Here is a tiny trained network, its code and every weight. The questions are about switching its units off for an input and a target symbol, where a switched-off unit gives its printed mean instead of its output.

import numpy as np


def w(rows, s, z=0):
    codes = np.array(rows[::2]) - 128.0
    scale = np.full(codes.shape[1], s)
    scale[-1] = z or s
    return codes * scale


def f(y):
    return np.maximum(y, 0)


def softmax(a):
    e = np.exp(a - a.max(-1, keepdims=True))
    return e / e.sum(-1, keepdims=True)


def log_softmax(a):
    a = a - a.max(-1, keepdims=True)
    return a - np.log(np.exp(a).sum(-1, keepdims=True))


def net(x, mask):
    ids = ['βδεηλξπσω'.index(c) for c in x.split()]
    T = len(ids)
    res = E[ids] + P[:T]
    q, k, v = (res @ M[0].T for M in (Q, K, V))
    z = softmax(np.where(np.tri(T) > 0, q @ k.T / 4**0.5, -1e9)) @ v
    res = res + np.where(mask[0], z, O[0][:, -1]) @ O[0][:, :-1]
    y = f(res @ A[0][:, :-1].T + A[0][:, -1])
    res = res + np.where(mask[1:13], y, B[0][:, -1]) @ B[0][:, :-1]
    return log_softmax(res[-1] @ U[:, :-1].T + U[:, -1])


Q, K, V, O, A, B = {}, {}, {}, {}, {}, {}
E = w([
[58,91,61],'β',
[19,251,90],'δ',
[117,175,96],'ε',
[10,254,85],'η',
[141,195,165],'λ',
[115,189,147],'ξ',
[91,198,217],'π',
[95,192,151],'σ',
[118,199,185],'ω',
],0.009)
P = w([
[190,214,98],'0',
[149,135,139],'1',
[11,114,124],'2',
[157,170,84],'3',
[153,134,140],'4',
[49,146,179],'5',
[151,167,84],'6',
[154,133,139],'7',
[65,154,183],'8',
[147,164,83],'9',
[156,133,141],'10',
],0.011)
Q[0] = w([
[84,75,62],'H1',
[164,7,119],'H1',
[125,9,109],'H1',
[194,55,242],'H1',
],0.023)
K[0] = w([
[126,63,128],'H1',
[33,62,81],'H1',
[46,59,107],'H1',
[2,178,118],'H1',
],0.028)
V[0] = w([
[38,156,128],'H1',
[46,125,70],'H1',
[84,102,113],'H1',
[2,179,105],'H1',
],0.008)
O[0] = w([
[59,163,47,129],'H1',
[127,211,97,47],'H1',
[107,217,143,2],'H1',
[58,157,1,172],'H1',
],0.0079,0.0032)
A[0] = w([
[215,105,33,16],'N1',
[206,3,146,97],'N2',
[63,118,139,103],'N3',
[86,144,200,2],'N4',
[99,151,190,114],'N5',
[210,134,133,185],'N6',
[206,240,113,128],'N7',
[149,108,114,81],'N8',
[172,15,154,31],'N9',
[215,206,83,24],'N10',
[147,120,119,74],'N11',
[138,216,191,68],'N12',
],0.014,0.0055)
B[0] = w([
[55,120,233,139],'N1',
[2,183,111,150],'N2',
[158,148,178,195],'N3',
[150,205,66,160],'N4',
[81,89,148,193],'N5',
[191,149,182,205],'N6',
[137,87,41,254],'N7',
[129,141,120,128],'N8',
[51,72,41,135],'N9',
[107,197,210,179],'N10',
[134,137,155,128],'N11',
[135,43,148,189],'N12',
],0.034,0.005)
U = w([
[136,254,238,254],'β',
[7,154,151,196],'δ',
[102,18,116,121],'ε',
[175,170,113,77],'η',
[187,67,85,128],'λ',
[122,189,27,55],'ξ',
[110,176,24,76],'π',
[152,140,75,50],'σ',
[243,206,125,116],'ω',
],0.0044,0.0028)

Each question gives the input, a string of symbols that net reads in full, and the target symbol t.
The units are the heads (4 rows each of Q, K, V and O) and the neurons (one row each of A and B). Each row of codes is followed by its name. A weight is (code - 128) times the scale printed after its matrix; where a second scale follows, it is the last column's (O, A, B and U).
mask holds one flag per unit, heads first, then neurons. A switched-off unit (its flag False) gives its mean, the last column of its rows in O or B, instead of its output. The means were averaged over made-up inputs and are rounded, as every weight is.
A unit's drop is (log p(t) with every unit on - log p(t) with that unit switched off) / (log p(t) with every unit on - log p(t) with every unit switched off).
The circuit of an input: a set's keep is (log p(t) with only the set's units on - log p(t) with every unit switched off) / (log p(t) with every unit on - log p(t) with every unit switched off). Starting from the 12 units with the biggest drops (on a tie, the unit counted first), units are removed one at a time, each time the one whose removal leaves the highest keep (on an exact tie, the one counted first), for as long as the keep stays at least 0.8.
circuit, biggest first: the units of the circuit, biggest drop first
top k neurons: the k neurons with the biggest drops, biggest first
drop when u is switched off: that unit's drop, to one decimal
input η δ λ, target β: top neuron	N3
input ξ λ σ ω λ β π, target ε: circuit, biggest first	N12; N4; N10
input ω λ ε ε π σ ξ β ε ε, target β: circuit, biggest first	N1; N12
input λ ξ ε ξ η ε β σ, target δ: circuit, biggest first	H1; N2
input η λ σ, target β: top 2 neurons	N7; N3
input β σ ω λ β λ η λ λ, target ε: top 2 neurons	N12; N5
input δ ω ε, target β: top 2 neurons	N7; N3
input ω ξ β, target β: top 2 neurons	N3; N7
input β ω λ, target β: top 2 neurons	N7; N3
input π β ω, target β: top 3 neurons	N7; N3; N12
input ω λ π, target β: top 4 neurons	N3; N7; N4; N12
input η π ξ δ ω δ δ ξ β, target β: top 2 neurons	N7; N3
input ε λ σ ω ε λ ω σ λ, target ε: drop when N5 is switched off	0.5
input ω β ξ, target β: drop when N3 is switched off	0.7
input δ λ ω, target β: drop when H1 is switched off	0.0
